Below is a small trained network, with its code and all its weights. Each question gives an input and a class and asks what happens when units are switched off, that is, made to give their printed mean instead of their output.

import numpy as np


def w(rows, s, z=0):
    codes = np.array(rows[::2]) - 128.0
    scale = np.full(codes.shape[1], s)
    scale[-1] = z or s
    return codes * scale


def f(y):
    return np.maximum(y, 0)


def log_softmax(a):
    a = a - a.max(-1, keepdims=True)
    return a - np.log(np.exp(a).sum(-1, keepdims=True))


def net(x, mask):
    res = np.array(x, float).reshape(1, 3) / 4 @ E
    y = f(res @ A[0][:, :-1].T + A[0][:, -1])
    res = res + np.where(mask, y, B[0][:, -1]) @ B[0][:, :-1]
    return log_softmax(res[-1] @ U[:, :-1].T + U[:, -1])


A, B = {}, {}
E = w([
[74,150,2,211],'x0',
[94,37,89,52],'x1',
[125,204,83,9],'x2',
],0.013)
A[0] = w([
[168,100,205,98,123],'neuron 1',
[189,211,161,165,92],'neuron 2',
[219,73,166,134,106],'neuron 3',
[29,142,22,197,104],'neuron 4',
[111,103,90,65,120],'neuron 5',
[187,156,124,73,90],'neuron 6',
[99,156,134,105,198],'neuron 7',
[127,89,150,156,252],'neuron 8',
[177,90,161,114,122],'neuron 9',
[140,40,176,185,83],'neuron 10',
[83,7,136,110,92],'neuron 11',
],0.017,0.015)
B[0] = w([
[143,97,172,100,211],'neuron 1',
[119,138,209,226,204],'neuron 2',
[185,113,129,104,184],'neuron 3',
[199,90,165,77,252],'neuron 4',
[139,185,184,224,191],'neuron 5',
[211,152,80,94,176],'neuron 6',
[71,181,77,88,187],'neuron 7',
[60,141,134,67,219],'neuron 8',
[168,74,149,85,176],'neuron 9',
[169,249,20,114,192],'neuron 10',
[133,161,203,221,195],'neuron 11',
],0.015,0.021)
U = w([
[208,43,140,78,111],'0',
[112,179,189,253,139],'1',
[154,234,43,105,120],'2',
[13,160,128,48,252],'3',
[33,79,44,130,94],'4',
[48,53,103,136,104],'5',
[6,122,107,152,97],'6',
],0.013,0.019)

Each question gives the input, the list of numbers given to net, and the class t.
The units are the neurons (one row each of A and B). Each row of codes is followed by its name. A weight is (code - 128) times the scale printed after its matrix; where a second scale follows, it is the last column's (A, B and U).
mask holds one flag per neuron, in row order. A switched-off neuron (its flag False) gives its mean, the last column of its row in B, instead of its output. The means were averaged over made-up inputs and are rounded, as every weight is.
A unit's drop is (log p(t) with every unit on - log p(t) with that unit switched off) / (log p(t) with every unit on - log p(t) with every unit switched off).
most important unit: the unit with the biggest drop
k most important neurons: the k neurons with the biggest drops, biggest first
drop when u is switched off: that unit's drop, to one decimal
input [-3,0,-1], class 3: 3 most important neurons	[neuron 4; neuron 6; neuron 8]
input [-2,-2,2], class 3: 2 most important neurons	[neuron 10; neuron 4]
input [-6,-5,-8], class 2: 2 most important neurons	[neuron 10; neuron 4]
input [2,3,-2], class 3: most important neuron	[neuron 2]
input [2,-3,3], class 3: 3 most important neurons	[neuron 10; neuron 11; neuron 5]
input [-6,7,4], class 1: 2 most important neurons	[neuron 5; neuron 11]
input [6,2,6], class 0: 2 most important neurons	[neuron 4; neuron 10]
input [-4,2,-6], class 2: 2 most important neurons	[neuron 10; neuron 4]
input [1,4,4], class 1: 3 most important neurons	[neuron 5; neuron 10; neuron 8]
input [7,4,-7], class 0: 2 most important neurons	[neuron 4; neuron 7]
input [5,-7,-8], class 2: 3 most important neurons	[neuron 10; neuron 11; neuron 5]
input [6,6,4], class 0: 2 most important neurons	[neuron 4; neuron 2]
input [-2,7,7], class 1: 2 most important neurons	[neuron 5; neuron 10]
input [0,2,1], class 3: most important unit	neuron 2
input [-3,8,-5], class 1: drop when neuron 11 is switched off	2.4
input [-1,6,-8], class 2: drop when neuron 5 is switched off	0.1
input [6,-4,-3], class 0: drop when neuron 4 is switched off	0.7
